What each symbol does to the objects:
Z109: se>Z722, za>Z843, ra>Z10, ni>Z810
Z73: se>Z488, za>Z367, ra>Z230, ni>Z634
Z485: se>Z740, za>Z689, ra>Z313, ni>Z178
Z487: se>Z386, za>Z582, ra>Z421, ni>Z557
Z620: se>Z114, za>Z557, ra>Z18, ni>Z905
Z808: se>Z244, za>Z463, ra>Z849, ni>Z487
Z689: se>Z485, za>Z589, ra>Z915, ni>Z282
Z694: se>Z631, za>Z171, ra>Z610, ni>Z534
Z490: se>Z263, za>Z979, ra>Z719, ni>Z488
Z199: se>Z646, za>Z421, ra>Z557, ni>Z18
Z263: se>Z432, za>Z490, ra>Z565, ni>Z737
Z799: se>Z463, za>Z617, ra>Z386, ni>Z646
Z617: se>Z799, za>Z849, ra>Z487, ni>Z199
Z87: se>Z798, za>Z61, ra>Z490, ni>Z565
Z768: se>Z633, za>Z634, ra>Z171, ni>Z610
Z281: se>Z486, za>Z586, ra>Z722, ni>Z728
Z128: se>Z849, za>Z386, ra>Z646, ni>Z114
Z722: se>Z13, za>Z109, ra>Z984, ni>Z445
Z488: se>Z737, za>Z73, ra>Z851, ni>Z768
Z851: se>Z141, za>Z230, ra>Z634, ni>Z171
Z297: se>Z852, za>Z173, ra>Z798, ni>Z432
Z852: se>Z810, za>Z297, ra>Z12, ni>Z61
Z586: se>Z281, za>Z891, ra>Z109, ni>Z984
Z141: se>Z367, za>Z851, ra>Z768, ni>Z694
Z95: se>Z905, za>Z27, ra>Z663, ni>Z689
Z634: se>Z768, za>Z631, ra>Z703, ni>Z328
Z565: se>Z301, za>Z719, ra>Z488, ni>Z141
Z421: se>Z199, za>Z114, ra>Z775, ni>Z846
Z719: se>Z565, za>Z779, ra>Z73, ni>Z851
Z891: se>Z586, za>Z13, ra>Z843, ni>Z10
Z432: se>Z61, za>Z263, ra>Z301, ni>Z779
Z886: se>Z27, za>Z699, ra>Z485, ni>Z752
Z847: se>Z915, za>Z178, ra>Z641, ni>Z586
Z230: se>Z851, za>Z633, ra>Z631, ni>Z703
Z216: se>Z282, za>Z641, ra>Z586, ni>Z722
Z728: se>Z843, za>Z984, ra>Z445, ni>Z297
Z849: se>Z617, za>Z128, ra>Z582, ni>Z421
Z13: se>Z891, za>Z722, ra>Z728, ni>Z71
Z633: se>Z230, za>Z768, ra>Z694, ni>Z729
Z663: se>Z699, za>Z740, ra>Z589, ni>Z915
Z589: se>Z689, za>Z752, ra>Z847, ni>Z216
Z943: se>Z534, za>Z780, ra>Z463, ni>Z849
Z386: se>Z128, za>Z487, ra>Z199, ni>Z620
Z18: se>Z546, za>Z846, ra>Z95, ni>Z699
Z582: se>Z487, za>Z646, ra>Z114, ni>Z775
Z798: se>Z12, za>Z87, ra>Z263, ni>Z301
Z984: se>Z728, za>Z10, ra>Z810, ni>Z173
Z171: se>Z694, za>Z703, ra>Z328, ni>Z943
Z737: se>Z779, za>Z488, ra>Z141, ni>Z633
Z843: se>Z109, za>Z728, ra>Z71, ni>Z852
Z313: se>Z752, za>Z915, ra>Z282, ni>Z486
Z740: se>Z663, za>Z485, ra>Z752, ni>Z847
Z703: se>Z171, za>Z729, ra>Z861, ni>Z780
Z114: se>Z421, za>Z620, ra>Z546, ni>Z795
Z699: se>Z886, za>Z663, ra>Z689, ni>Z313
Z367: se>Z73, za>Z141, ra>Z633, ni>Z631
Z61: se>Z87, za>Z432, ra>Z979, ni>Z719
Z546: se>Z775, za>Z18, ra>Z905, ni>Z886
Z10: se>Z984, za>Z71, ra>Z852, ni>Z951
Z610: se>Z729, za>Z328, ra>Z943, ni>Z808
Z780: se>Z943, za>Z244, ra>Z799, ni>Z128
Z846: se>Z18, za>Z795, ra>Z27, ni>Z663
Z282: se>Z178, za>Z216, ra>Z281, ni>Z13
Z646: se>Z582, za>Z199, ra>Z620, ni>Z546
Z951: se>Z173, za>Z12, ra>Z61, ni>Z490
Z173: se>Z297, za>Z951, ra>Z87, ni>Z263
Z905: se>Z795, za>Z95, ra>Z699, ni>Z485
Z178: se>Z847, za>Z282, ra>Z486, ni>Z891
Z631: se>Z634, za>Z694, ra>Z729, ni>Z861
Z861: se>Z328, za>Z534, ra>Z244, ni>Z799
Z71: se>Z10, za>Z445, ra>Z297, ni>Z12
Z795: se>Z846, za>Z905, ra>Z886, ni>Z740
Z12: se>Z951, za>Z798, ra>Z432, ni>Z979
Z328: se>Z610, za>Z861, ra>Z780, ni>Z463
Z729: se>Z703, za>Z610, ra>Z534, ni>Z244
Z810: se>Z445, za>Z852, ra>Z951, ni>Z87
Z979: se>Z490, za>Z301, ra>Z779, ni>Z73
Z915: se>Z313, za>Z847, ra>Z216, ni>Z281
Z244: se>Z780, za>Z808, ra>Z617, ni>Z386
Z779: se>Z719, za>Z737, ra>Z367, ni>Z230
Z534: se>Z861, za>Z943, ra>Z808, ni>Z617
Z752: se>Z589, za>Z313, ra>Z178, ni>Z641
Z557: se>Z620, za>Z775, ra>Z846, ni>Z95
Z641: se>Z216, za>Z486, ra>Z891, ni>Z109
Z775: se>Z557, za>Z546, ra>Z795, ni>Z27
Z486: se>Z641, za>Z281, ra>Z13, ni>Z843
Z301: se>Z979, za>Z565, ra>Z737, ni>Z367
Z463: se>Z808, za>Z799, ra>Z128, ni>Z582
Z27: se>Z95, za>Z886, ra>Z740, ni>Z589
Z445: se>Z71, za>Z810, ra>Z173, ni>Z798

In the rows, 171 stands for zero.

The rows follow the links: the fewer symbols apart two objects are, the more alike their rows tend to be.

Each row is also shifted at random along 4 hidden directions that mean nothing.

Some objects, each with a row of numbers:
Z951: 181 155 175 133 189 171 172 156 185 122 145 167 179 191 165 158 186 159 213 90 173 143 187 179 168 176 147 194 152 182 130 153 170 174 143 192 171 150 177 150 188 148 186 194 199 131 190 154 180 196 180 204 182 169 148 196 126 181
Z886: 210 218 158 165 159 174 146 185 172 194 131 162 156 177 189 172 160 190 178 214 144 153 153 176 158 205 173 153 177 197 191 181 154 188 172 152 146 194 176 180 142 194 193 165 177 186 171 173 96 137 159 155 197 185 212 132 192 183
Z979: 230 139 181 185 169 167 190 171 172 123 171 206 189 230 139 138 134 143 192 104 199 167 179 174 188 169 152 173 168 157 146 156 178 223 151 181 200 165 167 156 207 141 155 182 174 129 218 161 212 200 183 203 151 244 145 213 136 157
Z795: 122 213 162 251 148 166 155 220 149 194 126 198 164 159 177 185 141 163 180 206 158 165 118 168 193 225 174 120 196 174 196 203 185 180 182 156 161 219 200 215 175 190 179 143 161 174 189 170 101 144 149 160 170 193 203 139 181 168
Z846: 195 212 161 191 160 186 158 188 145 201 129 162 161 131 185 198 184 189 172 214 147 152 112 168 182 209 182 151 188 182 181 206 176 143 189 161 143 207 190 199 148 193 188 152 169 177 158 174 81 147 162 154 175 137 207 133 194 182
Z943: 220 152 179 205 156 187 197 171 133 195 212 191 178 171 149 170 151 176 127 215 195 197 130 162 196 150 193 169 196 134 184 196 181 181 203 163 188 189 156 176 171 168 138 154 138 180 164 186 188 176 187 158 126 197 172 182 202 149
Z861: 272 144 183 220 160 170 197 180 149 206 236 194 178 156 154 177 153 166 115 218 199 217 165 162 189 137 196 162 191 131 196 185 185 169 204 162 196 178 157 185 180 173 128 149 131 195 155 187 220 173 179 149 126 182 164 181 206 145
Z141: 180 121 184 133 181 173 198 134 173 166 238 167 181 187 154 156 177 175 140 164 198 199 206 170 165 111 179 208 163 146 165 152 162 177 174 177 195 138 139 138 175 152 143 184 157 178 158 179 258 196 193 174 147 175 140 204 176 158
Z13: 174 190 168 143 184 145 140 176 226 162 152 153 158 176 195 170 179 162 203 143 148 163 242 178 136 180 150 167 141 207 175 131 155 170 138 171 160 148 178 166 173 180 194 189 199 182 173 159 177 155 150 177 222 156 169 159 149 186
Z421: 93 190 163 145 160 184 171 160 163 218 198 155 160 182 177 165 159 207 130 258 159 185 162 171 158 155 197 176 182 171 206 181 143 189 191 146 165 178 145 159 131 189 164 167 155 214 148 191 159 143 173 139 172 187 202 146 219 168
Z620: 152 197 162 187 153 178 166 183 156 212 177 171 163 172 176 175 154 191 144 245 161 180 145 169 170 176 191 154 189 172 204 190 160 187 192 148 164 195 164 180 146 190 169 155 156 201 161 186 135 142 164 144 169 190 205 141 212 168
Z719: 187 128 187 201 175 157 190 174 177 143 205 199 186 193 148 157 151 138 170 122 203 193 202 169 182 149 162 171 168 146 161 155 185 189 163 182 205 154 167 167 213 149 145 173 163 154 192 166 249 200 178 191 147 204 134 211 147 152
Z173: 164 155 171 123 192 174 170 151 184 118 136 161 177 184 167 160 196 161 215 86 170 138 179 178 167 179 146 196 152 185 126 152 172 163 142 193 166 150 179 149 184 149 191 195 203 129 187 154 173 198 179 205 186 156 148 193 123 184
Z27: 93 211 160 203 167 170 148 197 168 199 137 161 158 125 194 200 185 178 176 209 146 162 147 166 172 205 175 143 179 188 189 191 179 136 180 165 146 195 197 206 156 198 190 154 172 191 155 172 110 143 150 152 191 126 198 133 185 182
Z689: 73 214 158 168 169 159 140 187 196 186 139 155 155 167 198 177 169 179 187 195 141 159 189 175 149 198 166 152 163 203 194 164 156 174 160 159 150 178 181 180 153 193 196 170 184 195 169 170 131 140 148 157 214 166 197 138 176 185
Z586: 198 197 164 133 183 163 141 168 203 151 115 149 160 162 195 178 197 172 218 131 144 135 193 181 147 199 148 173 148 210 155 153 162 152 145 177 147 163 188 169 163 178 206 186 206 159 173 155 125 161 158 185 217 136 177 154 145 195
Z740: 155 217 160 179 161 159 141 194 190 194 141 162 155 166 196 181 163 178 182 207 141 164 185 175 151 201 169 146 168 198 198 167 159 174 165 155 151 185 182 188 153 197 192 165 180 197 168 170 121 134 150 153 207 170 200 133 185 182
Z199: 178 196 161 172 152 203 179 168 125 194 150 177 171 187 159 162 152 203 153 226 165 153 89 173 190 192 189 166 201 167 176 211 161 199 194 153 156 211 163 170 141 177 173 159 161 167 176 182 98 156 183 159 153 206 209 152 202 172
Z445: 179 168 169 126 189 167 159 159 195 124 132 160 173 187 175 162 191 163 220 96 161 139 194 180 158 185 145 188 148 195 136 149 167 170 139 186 164 152 179 152 180 157 195 193 205 138 190 151 163 186 172 199 199 161 156 183 127 188
Z282: 281 209 168 197 168 136 131 206 218 182 139 167 153 155 203 188 169 151 197 170 145 169 224 175 143 200 157 137 153 208 196 146 169 161 151 163 157 173 194 198 176 196 191 167 185 194 171 160 143 140 139 163 216 155 183 138 167 183
Z171: 162 138 176 156 168 205 209 142 121 156 193 186 189 197 134 151 161 186 147 171 198 168 107 170 202 150 185 195 194 134 146 199 173 193 190 176 186 178 149 149 169 146 151 173 155 140 179 179 181 200 207 182 122 204 165 201 176 157
Z646: 77 188 161 162 158 192 178 163 145 206 188 164 165 174 170 169 161 204 134 243 166 178 134 170 175 162 193 174 190 164 194 194 156 184 195 153 162 187 152 167 139 185 166 161 152 197 157 190 148 156 178 145 161 183 199 152 211 167
Z263: 197 132 183 169 193 160 180 162 180 138 183 165 182 132 168 187 211 144 187 102 186 173 196 167 180 152 157 187 156 162 138 156 198 116 162 199 180 144 186 173 201 155 168 178 178 147 163 159 223 206 174 190 162 109 129 200 135 174
Z699: 157 217 160 186 158 155 143 196 192 202 153 168 155 181 193 171 149 178 170 220 145 171 188 173 150 197 172 144 170 195 210 166 155 193 166 149 158 187 174 186 152 197 185 163 173 206 171 174 129 131 148 148 205 193 202 133 193 178
Z752: 183 217 159 146 165 160 140 181 202 183 136 158 153 200 194 160 155 184 190 193 139 154 199 181 138 197 163 158 158 211 193 155 141 203 152 152 150 175 173 165 148 191 198 180 190 190 177 169 122 135 152 161 219 198 202 137 177 186
Z463: 232 165 174 201 156 188 192 173 130 200 200 183 175 155 157 178 161 183 129 225 185 192 122 163 195 159 197 164 198 142 186 203 180 168 206 159 177 195 161 183 161 176 149 151 139 183 157 186 164 170 182 151 131 178 182 170 208 157
Z10: 115 172 169 124 191 157 154 159 211 137 150 151 169 180 185 164 192 165 210 112 159 152 224 178 143 172 148 187 141 199 151 137 160 166 136 185 164 139 176 153 177 164 194 196 202 160 178 157 186 176 162 190 210 153 154 180 134 187
Z631: 102 130 177 129 178 199 208 128 143 164 221 168 184 191 143 150 176 189 139 175 196 180 148 169 184 125 186 210 181 140 150 179 165 184 186 175 187 156 139 136 161 149 149 180 157 161 163 183 220 199 204 177 133 183 155 203 179 160
Z915: 145 214 159 149 165 153 138 183 209 177 138 159 156 204 195 157 150 179 194 184 142 157 212 181 136 195 158 158 155 209 193 147 142 206 146 156 154 171 172 166 155 191 196 182 192 192 183 167 135 138 150 165 221 202 197 142 173 184
Z849: 201 170 169 163 160 189 183 159 144 213 209 164 167 165 164 172 166 199 119 249 175 191 142 166 173 146 200 178 190 154 194 192 159 173 203 154 170 181 146 166 143 184 154 160 145 201 146 192 167 158 182 143 146 174 191 158 221 162
Z737: 179 125 185 203 180 164 195 171 166 147 205 191 185 157 151 176 176 139 166 124 202 192 184 163 191 146 166 176 170 141 152 166 199 154 172 190 199 155 176 177 209 150 145 168 159 152 176 166 244 204 178 186 138 162 131 211 150 155

Where do the symbols, taken in turn from left to right, take each start?
Answer with the object's name.
162 215 157 130 172 167 139 169 196 184 132 142 153 170 199 175 181 194 189 195 134 149 185 180 141 195 166 169 158 211 181 162 146 171 157 161 141 173 174 167 141 192 203 179 191 191 161 168 111 140 155 159 216 159 200 132 179 191
za ra za -> Z282
65 210 158 161 165 168 147 180 183 210 166 148 154 150 198 186 179 194 160 231 145 174 178 172 151 182 181 159 170 193 202 174 153 161 176 155 151 178 171 180 143 199 186 165 171 214 148 180 139 136 155 145 202 148 200 132 199 180
ni za -> Z589
161 122 185 162 185 158 190 152 187 160 232 170 182 165 163 168 183 153 153 141 197 202 224 165 166 120 170 192 155 150 164 145 179 156 168 183 196 134 157 157 195 153 146 180 163 175 161 173 269 200 181 178 155 155 127 206 159 159
za za -> Z488
132 168 176 197 183 137 151 193 211 140 153 179 170 166 182 175 173 133 214 104 170 169 228 173 162 184 143 155 149 187 165 143 186 160 140 186 178 153 196 185 207 167 180 178 190 159 191 152 205 178 152 191 199 159 146 182 127 174
ra ni -> Z432
199 139 177 125 169 205 208 131 135 172 215 171 185 206 140 143 161 199 133 193 193 177 137 171 183 130 190 208 184 141 158 183 157 203 189 167 184 165 134 131 151 153 148 180 153 164 167 185 197 190 207 171 131 210 169 196 193 158
za se za -> Z729
197 207 163 202 168 159 143 204 184 141 86 183 166 179 182 175 158 150 230 121 150 131 158 180 176 236 143 138 167 201 159 172 182 177 146 175 155 192 209 196 188 175 202 170 198 140 207 150 101 163 150 191 201 182 185 156 134 187
ra za za -> Z109
204 150 175 186 163 206 204 158 110 175 184 183 184 150 144 178 175 184 144 191 191 173 89 164 212 163 194 181 200 136 154 216 189 157 206 175 176 195 165 175 165 159 151 157 148 151 165 183 154 189 196 170 116 165 174 185 191 162
za ni ra -> Z582
225 126 180 86 200 184 186 118 175 146 198 133 180 136 169 182 238 180 170 122 179 167 191 171 160 124 169 227 148 165 127 154 172 112 167 199 167 127 159 140 166 152 171 196 184 156 136 168 216 206 193 187 166 87 134 199 151 183
se se ra -> Z719
135 152 174 175 165 192 197 156 136 202 221 171 175 158 160 172 170 190 120 226 186 197 140 164 186 139 198 181 190 142 186 195 175 165 204 163 181 177 150 168 157 172 146 158 141 192 148 192 194 175 188 151 136 166 176 173 207 157
za se ra -> Z617
203 135 182 165 180 156 184 160 194 141 199 182 180 199 157 154 162 149 179 118 193 180 218 172 167 145 156 185 155 159 157 140 173 189 153 183 195 142 162 154 198 149 154 186 175 156 187 164 242 196 178 192 166 195 138 206 145 162
za za -> Z301
174 212 159 145 161 180 151 172 173 205 152 151 155 173 189 173 168 204 162 232 142 162 157 176 151 186 183 168 174 194 193 178 146 182 177 152 146 187 164 171 131 195 190 169 173 199 158 179 111 136 165 148 196 175 211 131 202 183
za ni se -> Z485
209 126 183 159 182 190 203 143 144 170 218 166 183 135 153 185 203 174 140 164 197 187 152 163 190 128 185 202 176 138 150 183 188 129 194 187 183 157 159 164 176 155 147 168 153 163 143 179 218 202 195 176 129 123 142 198 176 161
se se -> Z230
211 127 181 137 184 190 201 137 152 143 193 169 187 175 148 160 191 173 163 131 195 167 155 171 185 139 173 207 170 146 133 172 177 161 177 190 185 153 155 146 177 144 158 183 169 140 168 171 210 209 198 191 140 159 143 207 158 166
se za ni -> Z634
181 177 173 172 187 138 144 182 221 155 155 156 163 141 198 191 198 147 204 123 158 170 242 171 147 177 148 165 140 197 167 136 180 134 143 185 166 146 194 184 190 180 187 180 192 177 166 155 195 168 147 179 211 117 152 167 141 184
za se -> Z728
203 146 185 210 180 133 165 190 210 148 188 186 175 161 176 180 170 125 190 110 186 191 243 168 166 163 151 158 149 169 169 135 192 155 149 186 194 144 187 186 218 163 162 175 177 167 183 157 244 187 154 187 181 159 130 194 134 163
ni ra -> Z779
204 178 175 212 182 127 141 205 223 159 153 172 163 139 198 194 182 129 206 123 161 179 244 171 154 188 147 144 145 193 180 139 190 138 145 183 173 155 205 200 206 183 181 170 188 177 173 154 196 165 140 177 207 131 153 165 138 176
za se ni -> Z852
160 126 181 141 195 175 191 141 172 141 197 157 182 144 163 181 213 161 172 116 189 175 186 169 175 138 167 205 158 157 135 159 186 125 169 197 181 138 169 157 188 148 163 185 176 151 155 167 229 207 187 191 155 113 131 205 145 173
se za ni -> Z141
178 144 182 171 186 147 171 169 204 139 183 174 178 169 171 170 184 140 191 108 182 179 227 170 162 157 153 178 147 172 154 140 182 158 149 188 187 141 178 166 202 157 166 184 183 158 178 159 233 194 167 191 180 156 134 197 135 170
ni za -> Z565
73 166 167 186 161 193 191 163 132 200 201 175 175 162 159 172 163 192 129 230 180 186 122 163 191 158 195 173 198 147 185 202 170 172 201 162 174 188 156 173 153 174 153 158 145 186 158 188 169 169 183 152 139 180 185 168 204 160
ra za -> Z582
